Here is a tiny trained network, its code and every weight. The questions are about switching its units off for an input and a class, where a switched-off unit gives its printed mean instead of its output.

import numpy as np


def w(rows, s, z=0):
    codes = np.array(rows[::2]) - 128.0
    scale = np.full(codes.shape[1], s)
    scale[-1] = z or s
    return codes * scale


def f(y):
    return y / 2 * (1 + np.tanh(0.7978845608 * (y + 0.044715 * y**3)))


def log_softmax(a):
    a = a - a.max(-1, keepdims=True)
    return a - np.log(np.exp(a).sum(-1, keepdims=True))


def net(x, mask):
    res = np.array(x, float).reshape(1, 7) / 4 @ E
    y = f(res @ A[0][:, :-1].T + A[0][:, -1])
    res = res + np.where(mask, y, B[0][:, -1]) @ B[0][:, :-1]
    return log_softmax(res[-1] @ U[:, :-1].T + U[:, -1])


A, B = {}, {}
E = w([
[4,96,178,157,197,75],'x0',
[146,125,185,91,235,229],'x1',
[128,129,127,128,129,127],'x2',
[128,125,131,127,126,129],'x3',
[128,128,127,129,129,127],'x4',
[27,208,76,63,85,190],'x5',
[118,14,36,87,149,136],'x6',
],0.011)
A[0] = w([
[129,120,166,117,157,195,41],'N1',
[126,124,162,109,206,220,93],'N2',
[135,220,213,159,114,129,37],'N3',
[78,174,93,85,111,146,76],'N4',
[222,158,108,94,105,168,114],'N5',
[135,119,198,120,200,201,83],'N6',
[78,164,116,106,109,162,71],'N7',
[32,91,159,170,179,92,78],'N8',
[202,150,79,121,78,178,119],'N9',
[93,108,100,160,12,34,63],'N10',
[198,123,89,159,100,160,109],'N11',
[114,156,101,99,145,114,49],'N12',
[164,121,144,120,150,89,1],'N13',
[112,54,75,84,146,147,69],'N14',
[148,136,139,105,210,229,77],'N15',
[176,140,106,97,110,143,84],'N16',
[242,65,172,187,161,54,4],'N17',
[174,136,101,122,118,145,58],'N18',
[108,162,72,183,70,58,41],'N19',
[37,193,61,72,71,222,79],'N20',
[8,121,154,133,224,45,109],'N21',
[77,57,48,71,128,168,82],'N22',
[105,126,141,101,99,142,39],'N23',
[132,177,190,135,124,121,44],'N24',
[71,160,119,99,109,152,52],'N25',
[131,65,33,117,172,133,61],'N26',
[124,171,174,142,129,146,43],'N27',
[109,224,164,139,106,138,92],'N28',
],0.012,0.0056)
B[0] = w([
[167,140,82,95,120,92,168],'N1',
[150,144,67,90,111,92,217],'N2',
[179,53,165,160,78,135,206],'N3',
[117,123,121,160,191,126,180],'N4',
[45,153,161,90,120,183,210],'N5',
[138,147,63,117,112,102,215],'N6',
[111,146,130,163,174,126,170],'N7',
[66,190,171,84,114,180,215],'N8',
[78,174,168,58,112,184,213],'N9',
[156,171,48,73,113,73,231],'N10',
[100,166,159,102,124,158,187],'N11',
[138,138,125,141,143,133,131],'N12',
[113,119,113,147,150,135,135],'N13',
[165,91,162,193,72,117,190],'N14',
[162,152,62,89,101,75,217],'N15',
[69,173,150,116,114,147,165],'N16',
[112,102,140,181,252,106,226],'N17',
[110,145,157,99,122,139,154],'N18',
[155,138,68,98,105,96,198],'N19',
[129,106,127,152,227,128,247],'N20',
[66,180,164,70,98,182,250],'N21',
[183,58,170,192,86,121,214],'N22',
[123,130,132,121,148,112,130],'N23',
[140,108,145,181,89,116,168],'N24',
[112,122,124,142,171,139,167],'N25',
[152,82,171,179,78,119,198],'N26',
[165,103,148,125,109,108,158],'N27',
[187,48,165,202,88,110,195],'N28',
],0.012,0.015)
U = w([
[66,151,160,89,114,185,252],'0',
[141,136,29,101,114,79,172],'1',
[114,111,129,171,251,123,99],'2',
[156,84,172,189,69,124,4],'3',
],0.018,0.002)

Each question gives the input, the list of numbers given to net, and the class t.
The units are the neurons (one row each of A and B). Each row of codes is followed by its name. A weight is (code - 128) times the scale printed after its matrix; where a second scale follows, it is the last column's (A, B and U).
mask holds one flag per neuron, in row order. A switched-off neuron (its flag False) gives its mean, the last column of its row in B, instead of its output. The means were averaged over made-up inputs and are rounded, as every weight is.
A unit's drop is (log p(t) with every unit on - log p(t) with that unit switched off) / (log p(t) with every unit on - log p(t) with every unit switched off).
The circuit of an input: a set's keep is (log p(t) with only the set's units on - log p(t) with every unit switched off) / (log p(t) with every unit on - log p(t) with every unit switched off). Starting from the 12 units with the biggest drops (on a tie, the unit counted first), units are removed one at a time, each time the one whose removal leaves the highest keep (on an exact tie, the one counted first), for as long as the keep stays at least 0.8.
circuit, biggest first: the units of the circuit, biggest drop first
unit that matters most: the unit with the biggest drop
top k neurons: the k neurons with the biggest drops, biggest first
drop when u is switched off: that unit's drop, to one decimal
input [3,-2,5,5,-7,4,-5], class 3: unit that matters most	N28
input [6,-3,-6,-3,-2,7,-8], class 3: top 4 neurons	(N28; N3; N17; N24)
input [5,5,-5,3,-1,-4,-5], class 0: top 4 neurons	(N21; N8; N10; N19)
input [-4,-6,5,0,-5,-8,8], class 2: top 3 neurons	(N17; N3; N28)
input [6,8,0,-2,6,-1,-8], class 1: top 3 neurons	(N6; N2; N15)
input [6,-6,7,2,-6,-5,3], class 0: top 2 neurons	(N21; N8)
input [-5,6,1,-7,7,1,3], class 1: top 2 neurons	(N15; N21)
input [-1,5,4,1,-3,5,-6], class 3: top 2 neurons	(N28; N3)
input [6,8,-3,-1,-3,-3,7], class 1: top 2 neurons	(N2; N15)
input [6,-5,-6,3,4,-7,3], class 2: top 3 neurons	(N17; N9; N5)
input [-4,-4,2,1,5,-2,2], class 0: top 2 neurons	(N15; N9)
input [4,-1,-7,0,5,6,7], class 3: top 2 neurons	(N22; N14)
input [-7,-4,-3,5,8,-3,-7], class 0: top 3 neurons	(N9; N5; N22)
input [3,-4,4,-3,1,-8,-1], class 2: circuit, biggest first	(N17)
input [3,-6,4,-7,-8,-1,7], class 3: top 3 neurons	(N22; N26; N14)
input [2,-4,-6,-6,-4,6,-8], class 3: drop when N28 is switched off	0.7
input [2,-7,-8,4,8,-1,-5], class 1: drop when N12 is switched off	0.0
input [-1,-7,2,-7,3,8,2], class 2: drop when N20 is switched off	1.2
